Below is a small trained network, with its code and all its weights. Each question gives an input and a class and asks what happens when units are switched off, that is, made to give their printed mean instead of their output.

import numpy as np


def w(rows, s, z=0):
    codes = np.array(rows[::2]) - 128.0
    scale = np.full(codes.shape[1], s)
    scale[-1] = z or s
    return codes * scale


def f(y):
    return np.maximum(y, 0)


def log_softmax(a):
    a = a - a.max(-1, keepdims=True)
    return a - np.log(np.exp(a).sum(-1, keepdims=True))


def net(x, mask):
    res = np.array(x, float).reshape(1, 8) / 4 @ E
    y = f(res @ A[0][:, :-1].T + A[0][:, -1])
    res = res + np.where(mask, y, B[0][:, -1]) @ B[0][:, :-1]
    return log_softmax(res[-1] @ U[:, :-1].T + U[:, -1])


A, B = {}, {}
E = w([
[193,58,191,107],'x0',
[128,125,122,134],'x1',
[105,176,161,43],'x2',
[125,130,129,125],'x3',
[127,125,126,125],'x4',
[207,171,48,76],'x5',
[129,126,128,126],'x6',
[86,1,59,61],'x7',
],0.0078)
A[0] = w([
[181,63,90,213,254],'neuron 1',
[62,28,72,49,73],'neuron 2',
[246,165,2,115,60],'neuron 3',
[31,189,42,137,86],'neuron 4',
[79,155,207,6,245],'neuron 5',
[160,154,77,86,110],'neuron 6',
[71,70,78,96,44],'neuron 7',
[41,193,45,148,78],'neuron 8',
[21,109,186,164,63],'neuron 9',
[171,160,78,79,96],'neuron 10',
[70,91,156,177,108],'neuron 11',
[98,48,55,65,99],'neuron 12',
],0.0081,0.0047)
B[0] = w([
[114,125,39,156,253],'neuron 1',
[163,193,184,180,222],'neuron 2',
[33,92,227,64,202],'neuron 3',
[208,83,112,102,194],'neuron 4',
[126,104,1,172,248],'neuron 5',
[83,93,157,121,165],'neuron 6',
[141,174,178,160,175],'neuron 7',
[209,89,127,112,191],'neuron 8',
[105,79,191,26,194],'neuron 9',
[87,109,159,112,167],'neuron 10',
[107,91,145,84,187],'neuron 11',
[137,184,168,202,208],'neuron 12',
],0.0093,0.0067)
U = w([
[47,92,200,81,51],'0',
[162,233,200,188,52],'1',
[124,125,93,146,252],'2',
[127,120,98,142,212],'3',
[127,121,91,140,178],'4',
[96,112,45,155,91],'5',
[247,74,125,111,66],'6',
],0.013,0.0042)

Each question gives the input, the list of numbers given to net, and the class t.
The units are the neurons (one row each of A and B). Each row of codes is followed by its name. A weight is (code - 128) times the scale printed after its matrix; where a second scale follows, it is the last column's (A, B and U).
mask holds one flag per neuron, in row order. A switched-off neuron (its flag False) gives its mean, the last column of its row in B, instead of its output. The means were averaged over made-up inputs and are rounded, as every weight is.
A unit's drop is (log p(t) with every unit on - log p(t) with that unit switched off) / (log p(t) with every unit on - log p(t) with every unit switched off).
The circuit of an input: a set's keep is (log p(t) with only the set's units on - log p(t) with every unit switched off) / (log p(t) with every unit on - log p(t) with every unit switched off). Starting from all 12 units, units are removed one at a time, each time the one whose removal leaves the highest keep (on an exact tie, the one counted first), for as long as the keep stays at least 0.8.
units of the circuit, in order: the units of the circuit, biggest drop first
k most important neurons: the k neurons with the biggest drops, biggest first
drop of u: that unit's drop, to one decimal
input [-5,-6,6,2,-6,1,-7,-6], class 4: units of the circuit, in order	(neuron 5; neuron 2)
input [-2,-1,-8,-6,-6,-2,7,-7], class 5: most important neuron	(neuron 1)
input [-7,-3,4,2,1,-4,8,-7], class 4: 3 most important neurons	(neuron 2; neuron 5; neuron 12)
input [8,-3,4,-8,5,-2,4,-6], class 3: 3 most important neurons	(neuron 5; neuron 2; neuron 12)
input [-7,-1,-8,3,4,-5,-7,-7], class 5: 2 most important neurons	(neuron 2; neuron 1)
input [5,-5,7,2,4,-5,-5,3], class 5: 2 most important neurons	(neuron 5; neuron 3)
input [-2,1,-7,3,-1,-8,3,5], class 0: 2 most important neurons	(neuron 9; neuron 5)
input [-3,-7,4,2,3,0,-3,-6], class 2: units of the circuit, in order	(neuron 2; neuron 5)
input [-8,-5,5,1,3,5,-7,-1], class 6: units of the circuit, in order	(neuron 4; neuron 8)
input [2,-2,8,-8,-1,-6,7,7], class 3: 2 most important neurons	(neuron 5; neuron 3)
input [1,5,-8,8,-7,-8,1,3], class 0: 3 most important neurons	(neuron 9; neuron 5; neuron 11)
input [-8,5,-3,5,2,7,4,2], class 6: 4 most important neurons	(neuron 4; neuron 8; neuron 9; neuron 11)
input [-6,-1,5,-5,8,-6,-8,-6], class 4: 2 most important neurons	(neuron 5; neuron 3)
input [-3,5,-2,-7,8,7,5,6], class 0: units of the circuit, in order	(neuron 3)
input [5,0,7,-4,3,-6,2,8], class 1: drop of neuron 12	0.3
input [-7,0,6,-5,0,0,1,8], class 1: drop of neuron 7	0.2
input [7,-1,-3,-5,2,6,-3,8], class 1: drop of neuron 12	0.3
input [-8,5,1,4,8,-4,-3,-3], class 6: drop of neuron 8	0.3
